Each row is followed by its class.
[-25  37  -9  -5  -1   1 -13  28  22  -1 -33  33  -9 -49 -43 -32 -41  -7
  12  15 -10 -45  52  31  -1 -30  19  10   4  43  23 -48   3  19   0 -17
 -11   5   8  15  11  36 -40] => j_808
[-15  62  -9 -13  -8   2 -16   0  46   0  -3  -9 -11  17 -30 -30  37 -19
  30   8  -4  10  43  11  15  -8  33  -6  -3  30 -24 -15  -8  23   5 -27
   1  24 -11   8   6  -4   0] => j_528
[ -8 -12 -23  -4  22  -8 -18   4 -21  -1 -15  -3   6 -10 -35 -51 -28  -8
   6   8  -8 -35  42  10   1 -19   7 -13 -22  13  48 -10  -1   6  35  -2
  15   7  13  -2 -10   8  -6] => j_919
[-38  93   8   3 -19  34  22 -28  33 -11  21  44 -36 -71  35   1  40 -12
 -60   1   3   2 -43  49  38 -64  -6  61  16  21  -4 -25  72 -28 -55   7
 -41  35 -82   2   0   4  57] => j_993
[ -2  37 -19 -47  13   5  -4  13 -24 -19 -26   0  -2  27  -4 -14 -30 -40
 -22 -28 -17  11 -16  -8  17 -16  -4  33   7 -27 -15  40   7  40  -9 -13
  -9  -4 -15  -3 -20  15  10] => j_166
[ -7 102 -17  13 -39  -6  94  42  39 -31  52  35 -35   9   4  13 -16  17
 -13 -13 -22   1  42   5  39 -23 -12  72  57  76 -14  -2   3  -2   0 -29
  -5 -13   1  40 -19  23  34] => j_993
[  2  11  35  30 -43  20   7 -14 -10  16  49  -4  15   6  29  55 -12 -30
  16   4  35 -14 -34 -19  -1  41  16 -37 -16  27  -3 -41  46 -33   3  -9
 -52 -47 -11  13  10 -12   7] => j_993
[  5  -2 -11  -8  10 -20   4 -16  45 -25  -9  -6  14  23  25  11  17 -38
  22  -7 -22  31 -27  19  -4  -5 -28 -24  14 -34  -9  14 -16  11 -21 -53
  13 -23 -21   6 -19 -30  -7] => j_528
[-34  41  -9  64 -12 -13  19  -9  55  14  50   8  23 -35  -9 -29 -29 -23
   4  27 -12   6 -42  -5  28 -48   5 -61 -19  56  40 -35  44   7 -11 -21
  -8   1  36  20 -30  10 -60] => j_919
[ -8  16 -34 -32  27   8  10   8 -15  -9 -21   7 -13  30 -11 -22 -34   5
 -14   2 -22  21  15  35  21 -14  10  14  -1 -37   0  -6 -26  38 -19 -37
  -6  -2 -27  -4 -17   8 -19] => j_481
[-42  24   4 -18   5  34  74 -29 -25 -19  18  -8 -25 -10  11  24  12  -5
   2 -44 -36  37  17 -22   5  15   0  36   2   1 -21 -17   8 -13 -12   5
  12   0   0  31   5  22  65] => j_104
[-36  22  17  27 -33  22   5  29  14  -9  35  29 -19  20 -36 -34  14 -40
  17 -44 -23  -4  34 -33  67   8  30 -75  -4  50  -1 -51  -4 -65  -5  -6
 -46 -13  25  11   7  10 -27] => j_919
[ 12  46 -11  24  16  -6 -31  -3 -30   6 -30  -9  -5  23 -40 -37  -9   9
  -2  42   6  -2  61  -9  34   7  -6 -15  -2  28  28  43   8  40  35  37
  10  40   5  11 -12  -2 -34] => j_166
[ -3 -10   2 -27 -19  -6  20  21  -7 -18  -9 -30 -12   4   6   5 -14  -6
 -32  -8 -41  13   7 -21  12  33   1  46 -12 -36 -12  13 -37   8  11 -22
   0 -31   9  25   6  17 -15] => j_481
[  0  22  24 -30 -33  21 -25 -21   7  15   5 -56  38 -46  20 -11 -19  63
 -34 -14  15  27  28  20 -19   7  23  46  11   0 -29 -57   0   2  23  13
  25   7  17 -18  14  25 -18] => j_554
[-52  14 -24 -21  47  17 -46   2  39  -9  -1  34  21 -51  43 -28   9 -28
  -8 -16  -5 -16  17   8  -6   4  27  -9 -35  34  28 -61  42 -29   1   8
  -3 -66  42  56 -11  -2 -19] => j_808
[  4  -2  25 -34 -26  18  31  33 -50  32 -13 -10 -45 -21 -39  47  38  56
 -56 -34 -13  -4  25 -23  40 -23   2  19  35  41  -4  24  33   1  -7  31
 -24  -1   0  11 -19 -20  26] => j_481
[  4  14   5 -21 -28 -40  38  19  -3  25   2  23   3 -34 -45  -4 -39 -69
  14 -34 -16 -40 -56 -43  14 -30 -27 -30   4  29  42  37  49 -57  -1  25
 -10 -26   7  -8 -34 -14  17] => j_919
[-16  18   0 -35  -4  -6   3 -37  21  25  22   4  -3 -36  12  14  42  22
 -23 -22 -36  -7 -28  13  24 -11 -26  38  21  57  20 -26  40 -17  32  37
  53  20 -32   5   9  31  28] => j_104
[ -2  33   5 -23  10   8 -18  -6  14   5 -11 -52 -11  -6  -8  -4  23  24
  -1  14  -1  26  62  42  -4   2  -4  16   5  30  -9  -4 -12  52  17  -1
  34  24 -16  11   8  -6  11] => j_528
[-37  24  27  77 -10   4  27  -9  69  10  51  17 -17 -19  40  16  23  38
  40 -30   7   8 -30 -49  45 -33  28 -31  56  44 -17  20  50   3  -6   1
 -47 -53  26  11  13 -40 -51] => j_565
[-21  35   0  -4  22   5 -21  19  33  10  30   7 -12 -21  -3  18 -34  10
 -18   2   7   0  25  -4  21   7   2  40  11  47   8 -19  28  43 -10  -3
 -15 -17  18  36 -47  23 -45] => j_565
[-31  -5  10  20 -15   8  -4 -17  36 -19  71  -9  22 -44  24 -68 -32  -7
   8  19 -16   8 -41  11   6  -9  37 -64  -9   3   1 -17   4 -29 -31   1
 -33 -10  11 -44   4  57 -81] => j_919
[ -4 -10   9 -37   2  11  21 -20 -25  20  -9  -4 -33 -29 -23  19 -17  50
 -17 -42   9  41  31 -41 -23 -20 -15 -28  -3   3  43 -32 -28 -22 -52 -26
  18 -38  -1   1  18 -40  67] => j_919
[-10  30  -2   7  -3 -12  21   2  36  -9  29  14  -8  43  19   7  20 -34
   7  -7 -35  20  10  19  27  24  -1  13  26   9 -17  43  20 -51  14 -25
 -26 -13 -16   4 -32  22   3] => j_993
[ -2  -7   6  16 -17  -4  49   7  11 -32   1  -5 -22  -7  -3  17 -29  -7
 -25 -24  20   7   0  12 -19 -11 -29 -27  10  24 -22 -30 -22 -19 -58 -33
   5 -27 -17 -14  20  15  69] => j_993
[-19  35  22  61  31  24 -14  26  36  -1  30  53   8 -14  14 -34 -39 -32
  15  27  -8 -23 -76 -37  14 -51  -1 -65 -58 -38   0  -1  56 -23 -74  39
 -25 -33 -26 -31 -10 -43 -44] => j_808
[ -4   8   3   7  22  21   6  37 -18 -20 -24  34  -4 -45 -17 -17 -23  -5
  -6 -18 -22 -41  45  33  19  15  11  50  10   5  12 -22 -15 -11  19  34
  20  22  19  10 -14   5 -42] => j_565
[ 27  11  13  33  22 -14  37 -33  44 -26  15  17  -4 -60 -14  21   9 -25
  -9 -20 -23  20 -33  13 -26 -24 -39  -2  26  31  10 -21 -26 -39 -19  41
  23  41   9 -33  -9 -18  46] => j_565
[-42  31   5  18  13  37 -49 -13  19  -7   3 -15   6  41   9 -10 -67 -20
  36 -12   4  24  -1  -9  18  -8   7 -40 -16 -14 -13 -63   3  55 -19 -25
 -27 -30 -13  31  13  -3 -61] => j_528
[  0  10  -1  40 -27  39 -37 -25  25  25  13 -61 -35  73 -23  39   6 -53
  35 -15   4  79   6   9  31   1 -13 -35  -9  33 -38 -51  12  12  20  14
 -16  55 -14  40  -3  31 -41] => j_528
[ 47 -42   9  38   9 -12  36   1 -33 -40 -17 -18 -29  20 -10   7 -34  59
 -40 -15 -30  16  41  -1  -3 -41 -35  48  52 -33  24  19 -28   0  19  36
  -6   7  27 -34  13 -16  31] => j_554
[-38  16   3   1   0  13 -40  39  20   7  10   5  -3 -11  27  -7  52  34
 -19   6   6  14  18  -9  33  22  27 -19  -9  68  -1 -50 -27   6   2  33
   1  34   5  -2  37  42 -20] => j_808
[ 43 -46  10 -10 -17 -26  24  35 -25 -12  -5  14 -40 -20 -18  28  29 -23
 -38 -42 -43  -4   0 -34  26 -12 -64 -11  29   7  51  22 -51 -81 -24  39
  10   7  -2   5   9 -17  56] => j_919
[-24 -36   1 -11  43  -9  14 -11 -38  26 -16  23 -22 -52  -4 -23 -26 -14
  -7 -57 -12 -22   1 -10  13  -6 -15  -3  13  15  30   8  -6 -71   0  24
   9  20 -30  15 -58   9   7] => j_565
[  6  -9  -6  47 -31   7  31 -16 -16   1  -6 -21 -26 -20 -25 -15  30   7
  33  -4 -28 -31  39 -13  64 -21 -25   4  19  21  30   5  34  -2  43  35
   5  15   9  50 -22  18 -17] => j_104
[ 16  23  14  42  -4 -37  58  10  37  -3  11  18   0 -44 -13  -5 -68 -13
   9  25 -20 -24  21  22 -46 -50 -14  22  15  -5  18 -34 -49 -34 -18  12
  12  -4  30 -21  -1 -16  35] => j_528
[ 11  23 -23 -35   3   4  -9  14  34 -11   4 -13 -25  -9   7  -8   5   8
   4  -4  -4   1  39  26   6  -7  -6  27  27   8 -35 -23 -21  18   4  17
  23  23 -14 -30 -20  48  -6] => j_104
[ 17   7 -18   0 -32 -40  16  23  15   9  -8  -3   1  16 -19   7 -23  46
   9  19  20  -2  36 -42  12 -30 -36 -10  35  53  16  32 -20  13   0   1
  14  -9  -6  -1 -10  19  21] => j_808
[ 13  38 -25 -33  25  42  27 -14 -46 -43   7  73   3  -9   3 -59 -57  24
  -1 -73  -4 -36 -15 -37   8 -92 -17  65  56 -10  25   2  22  -4 -12  -8
 -27   9 -20  23 -15 -57  35] => j_166
[  9  40  -4  -6 -15  -8  22  26  29 -15   5  15  -3 -11 -26 -16 -10  23
  -3  33 -19 -13   0  26  18  -9  -1  25  11   6  -7  32  19  21  22  14
   8  -1  -4 -36 -28   8 -54] => j_481
[  0  49  -2   6  11   8  23  11   3 -35   5  60  -5   5  10 -13  -1 -48
  -6 -25 -47  -8 -13 -13  23 -13  -2  37  34 -13  -3  30  10 -33   4  -2
 -24  11   9  21 -13 -21 -24] => j_166
[  2  32   3 -69  -7  35   3   0   3 -24  38   0  -5  -6  -2 -11  -6  -9
 -13 -55 -31  13  25   5  16   2 -21  46  17 -15  -4 -36  11  -3 -15 -14
  -3 -46   1  15 -15  -8  12] => j_919
[  9  17 -11  26 -25 -10  22   6  47 -20 -16 -15 -21  -3 -19 -21  27 -22
   7  25  -4  13  27  34  13 -22   2 -13   8   3 -28  -7   1  25 -23 -22
 -14   5   2 -19   9  16 -17] => j_808
[ -17   17   25    7    3   -1  -16   16   20  -33  -34  -30   -5  -21
   -5  -11  -18  -57  -29  -55  -45   26   18   11    8   37  -34   -1
   11    3  -12  -88 -114  -14  -30   -7    5   47   10   16   58   41
   36] => j_993
[   0   30   -8    3  -11  -12   29   -1   -8  -28  -22   -4  -17  -20
   12   15  -60   17   -6   18   21   37   62   43  -21   55  -36  -11
   10   27   27  -55 -103  -17  -15  -16   37   17  -30   -2   24   52
   29] => j_993
[-33  11 -26 -23  -8  -5 -54 -29  -1  16 -44 -24  28  22  20   0 -18 -10
  14 -32  14  13 -10 -39   5   2   2  35 -17 -35   1 -28   0   5  36   4
  28 -19  -7  36  34  27  19] => j_554
[  0  24  -6  22   0  10  45   7 -19  16 -30  -7 -21  26  -1  33 -19  -6
  -3 -21 -43  27  25  22  31 -63   1  -8   7  -1  15  13   7 -13   6  38
  -2 -45 -12  -9  25 -12  75] => j_808
[ 65  52  37 -19 -64   2  46  20 -11 -60  -7   6   7 -21 -25  21 -68  20
 -22 -17 -11  -2 -16 -45  19   4 -78  37  21  -2  54   5 -20   5 -18  -1
 -11 -30 -22 -10  -6 -50  46] => j_993
[ 35  57  -2   7 -31 -19  34  34 -20  29 -52   1 -22 -20 -47  12 -48 -12
 -29  12   1   4  68  32  12  13  -7  12  -8  36  39 -33 -40  -5  18   7
  48  -1  34  16  12  -8   3] => j_166
[ 11  44  15  -5 -27  -9  25  40   2  13 -32   2 -16 -11 -51   8  -1 -21
 -18   7 -24 -14  65  44  40   2  19  -6   9  14   2 -22 -31  -2  -9 -15
 -22 -14   7   0  19 -19  16] => j_481
[  4 -13 -23 -10  10  50  18   7 -84 -16  11  36 -17  -9   4 -17 -36  24
  -4 -27  15  -9   3 -36  18 -12 -27  59 -11  -2  63  -6  22  -5  -1  16
  -6  16   4  76 -33   5  -3] => j_166
[-26  -1   7   4 -20 -10   6 -12  11   3  10  21  47 -57   5 -13 -19   9
   3  34  -2 -40 -16  17  22  -9 -16 -40  35   2 -18  28  64 -19 -34  20
  10   3  -6 -17 -76  55 -83] => j_104
[ 18   3   3  48 -34 -20  30  -5  45   2 -22   6  30  -4  -6 -19 -40 -16
  32   1  31 -26  -7   3  18 -28 -11  -8  -4 -22  -3  12  14 -16 -10 -13
  31 -57  -3 -15  23 -53  13] => j_565
[  5   3  -1 -46 -17  14  12 -18 -18   0 -22  -4  -7 -23  34  -9  60   4
 -20 -40 -39 -12  30 -11  37 -13   2 111  47 -57 -12   2  -2 -23  26  15
 -17  36  -7  15 -12 -13  44] => j_104
[-35   0 -22  17 -13 -30  63  16 -13  40   3   4 -55  -2  21  -6  -1  18
   2 -15   7  34  15  18  29  -1  30  10  42  53  29  10 -43 -51   9  -5
 -35  61 -14  -7  -5  74  25] => j_993
[ 57  25  29  10 -50 -27  40  27  18  12  27   5 -10 -18  -1  54  -1  24
 -19   6 -12  33  65 -14   8  27 -41  27  29  30  48 -21 -75 -54  19 -13
  -3 -18  50  11 -34  -7  35] => j_166
[ -4  26   3  -4 -10   2  26  17  18  -7  -7  46  -8  22 -21  25 -12  10
   9 -19 -22 -13  -5  -5  50 -19  -1  50  40 -14   3  52  60  19  -3  -6
 -17 -50   2  -8 -34 -23 -26] => j_565
[-34  25  23  31 -45   4  30 -13  22  39  36 -10   3  16  -5   3  -8 -17
  49 -10   4  39  20 -52   1  31  25 -32   5  32 -38 -57 -36 -33 -18 -50
 -31  32   8  37  23  29 -26] => j_808
[-18  50  24   8 -36 -12  22 -13  21 -20  -7  28 -19 -35  -9 -12 -53 -28
   0 -40 -24  21 -22 -22  19 -23 -43   9  40  12   6  -8 -49 -53   4  19
 -19  34 -28 -32   2  50  11] => j_166
[  5  65   6 -10 -13  40  12  26  20 -56  22  32 -19 -26  17   4   3  48
   3 -26   0   5  34 -24  28 -59 -20  38  31  43  35 -26 -17  10  -2  21
 -29  -2 -11  21  -7 -46  55] => j_528
[  2 -42  28  13 -31  20  20   3  -2  -3  13 -37  28  10  -8  22  -1 -34
  38 -26  22   2  15   8 -37  32 -15 -15  -6 -42 -53 -54 -20  -3  -7 -37
  14 -12  32 -16  26  -8  11] => j_919
[  9  44   9  16  -9  14  51  -6  12 -38 -35 -21 -23  -1 -19  10 -57 -41
 -11 -38 -20  54  -9  19  -8 -35 -18  28  -5 -52 -12 -35 -23  14 -40 -18
  -6  -5  -2 -15  44 -16  56] => j_554
[ -1 -28  -3  52  24  17  -6   3  49 -48  31  14  -9  18  18 -45   5   9
  22  -4   0 -16 -83 -21  11 -13 -12 -36   1   3 -27 -25  28  47 -18   8
  23  31  -5 -37  51 -16 -85] => j_104
[ 19  34   2  -3 -54 -14   9  40  12   9 -10  12  19   4 -31 -19 -57 -26
  12  19  12 -11  18   0   2   2  25 -16   4   3 -22  31 -18 -35 -14  -5
   3 -12  21 -28   3  38 -35] => j_166
[  5  53   0 -16  -1  -1  -5  -9  28   0  -6  -2  -3  48  18  19 -14 -27
   6 -22 -20  56 -15 -11  16  10  -5   5  15 -28 -19  23  -8  16   5 -38
  -4 -29 -11  -8   4 -16 -14] => j_166
[  2  36  -9   2 -13   5   8  -8   1 -26  23   7  16 -39  -5 -32  -2   4
 -36  44 -25 -12  16  29   7 -21 -10  -1   3 -19 -11  -6   0   3 -45  13
  35  11 -13 -11 -12  23 -34] => j_919
[-13 -13  18  -6 -41  -7  22 -11  23  36  17  -4   2  26  -8  15  32   5
 -11 -28 -33  21 -15  27  32 -23  -7  12  20  43   7  -4  15 -52  -5 -14
  30  -2 -22  22  50   2  40] => j_528
[-10 -19  10   0 -36 -20  21  19  42  42  35 -33  39  10  22  -4  -1  59
   0   4  26  -7  13  30  27 -12  43  15  34  14 -42  15   8  34 -10 -56
   7 -50  13 -39  -6  23 -13] => j_565
[ 43  11   4   8  -7  -3   7   5  11 -28   5  23   8   2 -16  24 -26  20
 -11  46   9   7  22  27 -11  -1 -23 -20   7  12  17   2 -19 -19  30  -7
 -17  23 -26 -52 -53 -24 -16] => j_481
[  2  -1 -14  -9   3 -15  21  -7   8   0  -6  -5 -21  19  12  28 -10  -1
   4   0 -25  -3   6 -17  14   2  -9  45  38 -29  -7  13  28  42   4  -4
  -8 -27  21  13 -13   1 -26] => j_104
[ 21   3 -29 -57  -3  17  -3   3 -21 -43 -10  14 -59  18  -4 -23 -76  -4
 -46 -11  16  17  38 -19   1 -24 -15 103  28  -8  17  -2  22  16 -33  19
 -68 -11  -9  20  14   9   9] => j_808
[ 21  37 -26 -37  10  -4 -18 -17   3   6  -5  28 -19 -20 -32 -13 -40  12
   2  -7  10  -6  15  14 -26 -13 -20  36   5 -31   0 -54  11 -17 -11  37
  27  -4 -11 -26 -54  36 -23] => j_554
[ 17   7  11 -45   5   0 -20  10   6   3 -10 -17   2   8   7  11 -16 -37
 -24 -24  -6  26  29  22 -16  26 -10  23  28 -18 -42  17 -16 -15  -7 -23
  -5  -2  10  -4 -22  15 -15] => j_166
[ 37   9 -24 -41   4  -9  27  13 -28  13  -5  -1  -9 -22   4   9   6  13
 -16  24  -9 -19  10  41  23 -14  -1  31  31   2  24  28  28  26  -6  24
   7  19 -15 -16 -40   7  -3] => j_104
[-21  33   8 -18 -32   1  18   0  -8 -18  10  -1 -20 -22 -41 -25   8 -11
 -38  -8 -35 -14   3 -36  55  -5   1  54  -5  30  27 -13  13  14   9  19
 -50   8   8  38   5  19  22] => j_481
[  8 -11   5   7 -40  17  57  -8 -64 -20  12 -29 -22 -12   6  17 -31   9
  -9 -50 -27 -31  20 -31  20 -33   8  65  15 -46  16 -49  -1  22  -5 -25
 -38 -85  17  67  28   5  53] => j_554
[-15  25  31  15 -35  42  -7 -16  -1   3  25  -3 -12  60 -22  -8  13  32
   0 -43  -6  19   6 -24  40  -8  46  15  37  -4 -59 -31  58   6  -1  11
 -48 -10  11 -22  55  -7 -35] => j_554
[ -7  24 -22 -24  17  21  12   7 -15 -38  -2   6 -40  36  -4   2 -11 -27
 -10 -32 -23  18  30  -4  35  -2 -23   3  -6 -26  12 -10  18  27 -10  -2
  -2 -68  -6  16  -8 -22  13] => j_919
